Here is a tiny trained network, its code and every weight. The questions are about switching its units off for an input and a class, where a switched-off unit gives its printed mean instead of its output.

import numpy as np


def w(rows, s, z=0):
    codes = np.array(rows[::2]) - 128.0
    scale = np.full(codes.shape[1], s)
    scale[-1] = z or s
    return codes * scale


def norm(h):
    return h / np.sqrt((h * h).mean(-1, keepdims=True) + 1e-5)


def f(y):
    return y / 2 * (1 + np.tanh(0.7978845608 * (y + 0.044715 * y**3)))


def log_softmax(a):
    a = a - a.max(-1, keepdims=True)
    return a - np.log(np.exp(a).sum(-1, keepdims=True))


def net(x, mask):
    res = np.array(x, float).reshape(1, 6) / 4 @ E
    u = 0
    for l in range(2):
        y = f(norm(res) @ A[l][:, :-1].T + A[l][:, -1])
        res = res + np.where(mask[u : u + 3], y, B[l][:, -1]) @ B[l][:, :-1]
        u += 3
    return log_softmax(norm(res)[-1] @ U[:, :-1].T + U[:, -1])


A, B = {}, {}
E = w([
[171,142,105],'x0',
[82,220,206],'x1',
[99,3,94],'x2',
[139,129,126],'x3',
[7,228,28],'x4',
[101,118,145],'x5',
],0.0049)
A[0] = w([
[105,121,171,2],'0.n0',
[132,54,185,83],'0.n1',
[214,183,247,164],'0.n2',
],0.013,0.0044)
B[0] = w([
[97,82,255,115],'0.n0',
[255,148,97,176],'0.n1',
[18,27,207,254],'0.n2',
],0.0072)
A[1] = w([
[95,145,145,2],'1.n0',
[2,173,122,230],'1.n1',
[142,69,152,78],'1.n2',
],0.012,0.00035)
B[1] = w([
[254,116,93,145],'1.n0',
[164,167,113,254],'1.n1',
[144,141,158,175],'1.n2',
],0.0074,0.0073)
U = w([
[174,29,202,139],'0',
[25,46,109,251],'1',
[148,203,78,176],'2',
[131,246,172,28],'3',
[207,16,99,1],'4',
],0.012,0.0044)

Each question gives the input, the list of numbers given to net, and the class t.
The units are the neurons (one row each of A and B). Each row of codes is followed by its name. A weight is (code - 128) times the scale printed after its matrix; where a second scale follows, it is the last column's (A, B and U).
mask holds one flag per neuron, layer by layer. A switched-off neuron (its flag False) gives its mean, the last column of its row in B, instead of its output. The means were averaged over made-up inputs and are rounded, as every weight is.
A unit's drop is (log p(t) with every unit on - log p(t) with that unit switched off) / (log p(t) with every unit on - log p(t) with every unit switched off).
The circuit of an input: a set's keep is (log p(t) with only the set's units on - log p(t) with every unit switched off) / (log p(t) with every unit on - log p(t) with every unit switched off). Starting from all 6 units, units are removed one at a time, each time the one whose removal leaves the highest keep (on an exact tie, the one counted first), for as long as the keep stays at least 0.8.
units of the circuit, in order: the units of the circuit, biggest drop first
top k neurons: the k neurons with the biggest drops, biggest first
k most important neurons of layer l: the k neurons of layer l with the biggest drops, biggest first
drop when u is switched off: that unit's drop, to one decimal
input [5,-1,-8,-2,0,-3], class 0: top 2 neurons : 0.n2, 1.n0
input [-2,-2,1,-6,-2,5], class 4: units of the circuit, in order : 0.n2
input [-3,6,8,5,3,4], class 2: top 3 neurons : 0.n2, 1.n1, 1.n0
input [0,5,-7,2,-3,-6], class 1: top 2 neurons : 0.n2, 0.n1
input [4,7,-4,5,-3,4], class 1: 2 most important neurons of layer 0 : 0.n2, 0.n1
input [-8,0,4,-5,-3,-2], class 4: top 2 neurons : 0.n1, 0.n2
input [-6,-6,-3,5,7,1], class 2: top 2 neurons : 0.n2, 1.n1
input [0,6,5,-7,1,3], class 2: top 3 neurons : 0.n2, 1.n1, 1.n0
input [-6,-1,0,8,1,-1], class 2: 2 most important neurons of layer 0 : 0.n2, 0.n1
input [-8,6,2,2,7,3], class 2: 2 most important neurons of layer 1 : 1.n1, 1.n0
input [-8,-2,2,-2,-3,6], class 4: 2 most important neurons of layer 0 : 0.n1, 0.n2
input [-6,8,7,-3,6,3], class 2: 2 most important neurons of layer 1 : 1.n1, 1.n0
input [-7,0,-1,3,4,-6], class 2: drop when 0.n2 is switched off : 0.1
input [-4,4,-2,6,-5,-3], class 1: drop when 0.n2 is switched off : 0.8
input [7,7,-1,-8,-7,6], class 1: drop when 0.n2 is switched off : 0.9
input [2,6,-1,-2,-8,6], class 1: most important neuron of layer 1 : 1.n1
input [0,-3,0,-3,4,-4], class 2: drop when 0.n2 is switched off : 0.5
